Below are the code and all the weights of a small trained network. Each question names an input and a class and asks about switching units off, where a switched-off unit gives its printed mean instead of its output.

import numpy as np


def w(rows, s, z=0):
    codes = np.array(rows[::2]) - 128.0
    scale = np.full(codes.shape[1], s)
    scale[-1] = z or s
    return codes * scale


def norm(h):
    return h / np.sqrt((h * h).mean(-1, keepdims=True) + 1e-5)


def f(y):
    return np.maximum(y, 0)


def log_softmax(a):
    a = a - a.max(-1, keepdims=True)
    return a - np.log(np.exp(a).sum(-1, keepdims=True))


def net(x, mask):
    res = np.array(x, float).reshape(1, 5) / 4 @ E
    u = 0
    for l in range(3):
        y = f(norm(res) @ A[l][:, :-1].T + A[l][:, -1])
        res = res + np.where(mask[u : u + 10], y, B[l][:, -1]) @ B[l][:, :-1]
        u += 10
    return log_softmax(norm(res)[-1] @ U[:, :-1].T + U[:, -1])


A, B = {}, {}
E = w([
[126,134,200,102,62,190,192,91,14,103,150],'x0',
[65,144,72,182,53,162,123,255,97,43,121],'x1',
[129,125,129,120,115,124,133,137,124,146,107],'x2',
[180,34,214,214,62,137,28,106,171,142,112],'x3',
[130,122,125,128,123,134,142,121,148,118,129],'x4',
],0.0082)
A[0] = w([
[75,123,254,77,138,164,157,56,83,106,127,97],'L0N0',
[132,43,151,211,39,136,32,170,118,52,89,2],'L0N1',
[68,119,70,147,117,157,171,246,103,81,118,96],'L0N2',
[72,137,68,83,223,123,156,121,144,157,105,181],'L0N3',
[105,137,30,176,113,101,109,188,155,121,126,84],'L0N4',
[147,162,116,113,170,88,35,159,149,97,84,177],'L0N5',
[102,195,135,78,146,124,163,105,97,129,67,73],'L0N6',
[192,18,231,197,90,151,36,68,162,176,114,63],'L0N7',
[172,114,147,98,242,101,82,116,198,200,109,87],'L0N8',
[119,190,104,68,140,171,140,137,84,158,170,115],'L0N9',
],0.0077,0.0045)
B[0] = w([
[250,120,150,109,149,108,182,100,81,223,130,202],'L0N0',
[44,94,219,97,224,166,172,53,219,191,72,217],'L0N1',
[215,137,75,120,105,114,53,144,61,56,131,212],'L0N2',
[56,114,213,140,122,51,240,146,115,161,120,206],'L0N3',
[179,107,116,162,213,79,145,123,134,182,88,181],'L0N4',
[201,66,101,150,124,147,206,92,254,72,100,178],'L0N5',
[151,119,121,109,207,163,75,103,140,133,204,174],'L0N6',
[183,92,22,181,6,109,107,201,41,112,150,254],'L0N7',
[74,122,178,31,49,99,77,118,174,31,160,202],'L0N8',
[120,67,85,137,106,169,172,62,205,92,179,187],'L0N9',
],0.0069,0.011)
A[1] = w([
[130,151,7,121,88,146,67,197,168,121,154,13],'L1N0',
[69,126,73,101,82,132,2,81,231,126,82,30],'L1N1',
[150,150,198,200,116,157,94,123,110,181,97,191],'L1N2',
[138,121,65,151,123,64,123,162,170,76,92,85],'L1N3',
[79,169,75,102,220,27,129,167,164,131,128,69],'L1N4',
[72,86,237,148,61,201,104,116,112,99,108,130],'L1N5',
[131,145,242,174,89,178,69,114,43,132,94,52],'L1N6',
[31,57,248,120,162,93,149,146,197,123,69,234],'L1N7',
[133,162,93,83,115,193,110,117,81,84,142,4],'L1N8',
[125,155,126,62,58,114,130,79,36,50,111,111],'L1N9',
],0.0085,0.0029)
B[1] = w([
[91,93,189,79,97,76,136,18,210,176,145,176],'L1N0',
[109,74,64,124,144,167,73,143,103,232,138,189],'L1N1',
[70,168,176,174,91,124,117,119,104,166,66,186],'L1N2',
[175,112,93,127,169,90,111,138,88,153,129,215],'L1N3',
[130,182,197,147,44,59,82,154,123,111,103,196],'L1N4',
[112,190,131,2,214,64,123,110,205,105,147,201],'L1N5',
[134,196,187,102,53,115,151,113,81,75,136,186],'L1N6',
[82,201,163,156,108,198,145,107,95,91,177,254],'L1N7',
[105,89,99,148,150,237,134,132,120,28,152,159],'L1N8',
[106,111,95,176,150,195,108,181,174,141,128,210],'L1N9',
],0.0095,0.008)
A[2] = w([
[143,137,135,106,241,148,171,82,123,196,122,2],'L2N0',
[143,148,72,78,167,182,189,142,83,167,188,65],'L2N1',
[73,171,107,245,197,212,99,161,186,218,80,9],'L2N2',
[179,114,159,109,82,142,149,151,63,119,150,138],'L2N3',
[122,203,190,94,161,167,173,124,150,147,114,87],'L2N4',
[57,200,181,89,131,140,109,119,121,101,53,18],'L2N5',
[176,152,76,134,146,99,150,135,105,81,114,78],'L2N6',
[187,144,156,201,107,124,138,170,116,93,78,113],'L2N7',
[72,140,109,227,149,252,119,191,166,132,62,169],'L2N8',
[148,107,134,118,77,200,136,105,54,50,100,140],'L2N9',
],0.011,0.0063)
B[2] = w([
[225,42,23,124,220,63,98,94,138,176,56,190],'L2N0',
[162,41,63,66,174,139,97,133,134,168,104,230],'L2N1',
[59,27,184,188,186,194,103,89,54,109,14,199],'L2N2',
[96,145,114,161,193,142,146,104,113,112,57,244],'L2N3',
[98,98,69,83,112,63,157,63,165,120,160,244],'L2N4',
[86,91,180,94,67,22,103,81,243,68,176,218],'L2N5',
[164,175,152,145,123,110,81,161,111,161,81,176],'L2N6',
[156,157,109,153,189,128,108,161,94,126,113,189],'L2N7',
[37,108,176,108,199,205,139,179,67,110,101,252],'L2N8',
[107,230,191,115,100,175,176,168,144,147,221,255],'L2N9',
],0.011,0.0065)
U = w([
[28,205,221,58,59,63,191,49,221,57,216,211],'0',
[198,199,70,178,177,29,52,219,120,58,77,201],'1',
[193,26,66,137,29,67,33,88,213,168,166,126],'2',
[30,39,195,200,184,189,67,87,124,88,21,178],'3',
[200,57,36,57,208,106,201,20,121,188,130,123],'4',
[91,193,129,71,217,247,170,206,57,63,199,4],'5',
[233,189,207,212,21,198,169,75,24,215,117,39],'6',
],0.015,0.0038)

Each question gives the input, the list of numbers given to net, and the class t.
The units are the neurons (one row each of A and B). Each row of codes is followed by its name. A weight is (code - 128) times the scale printed after its matrix; where a second scale follows, it is the last column's (A, B and U).
mask holds one flag per neuron, layer by layer. A switched-off neuron (its flag False) gives its mean, the last column of its row in B, instead of its output. The means were averaged over made-up inputs and are rounded, as every weight is.
A unit's drop is (log p(t) with every unit on - log p(t) with that unit switched off) / (log p(t) with every unit on - log p(t) with every unit switched off).
The circuit of an input: a set's keep is (log p(t) with only the set's units on - log p(t) with every unit switched off) / (log p(t) with every unit on - log p(t) with every unit switched off). Starting from the 12 units with the biggest drops (on a tie, the unit counted first), units are removed one at a time, each time the one whose removal leaves the highest keep (on an exact tie, the one counted first), for as long as the keep stays at least 0.8.
circuit, biggest first: the units of the circuit, biggest drop first
k most important neurons: the k neurons with the biggest drops, biggest first
top k neurons in layer l: the k neurons of layer l with the biggest drops, biggest first
drop of u: that unit's drop, to one decimal
input [-2,0,-3,-7,4], class 0: circuit, biggest first -> (L1N4)
input [-4,-6,-4,1,-7], class 2: 3 most important neurons -> (L0N1; L1N1; L0N7)
input [6,0,-4,5,-7], class 6: 3 most important neurons -> (L0N7; L0N0; L0N8)
input [-1,0,-3,-2,-6], class 0: 2 most important neurons -> (L0N7; L0N3)
input [0,7,7,-5,4], class 1: 2 most important neurons -> (L0N4; L1N7)
input [0,-8,-7,8,4], class 2: 3 most important neurons -> (L0N8; L1N7; L0N7)
input [0,-5,1,-8,0], class 0: 2 most important neurons -> (L0N3; L1N4)
input [1,5,-8,3,1], class 0: 3 most important neurons -> (L0N1; L1N5; L0N9)
input [0,-4,-3,-7,-1], class 0: top 2 neurons in layer 0 -> (L0N3; L0N7)
input [-1,-8,-4,-7,5], class 0: 3 most important neurons -> (L0N8; L0N3; L1N4)
input [8,-1,-4,-6,6], class 4: 2 most important neurons -> (L0N0; L0N7)
input [3,0,-7,8,6], class 6: top 2 neurons in layer 0 -> (L0N7; L0N8)
input [-5,0,2,-6,-5], class 0: 2 most important neurons -> (L0N7; L0N3)
input [3,-1,4,1,8], class 6: most important neuron -> (L0N0)
input [0,-2,-2,1,-1], class 2: top 2 neurons in layer 1 -> (L1N7; L1N0)
input [0,-7,-2,3,-4], class 2: drop of L0N8 -> 2.0
input [-1,7,-5,-8,3], class 1: drop of L2N8 -> 0.0
input [2,-1,-7,5,-2], class 6: drop of L0N7 -> 1.8
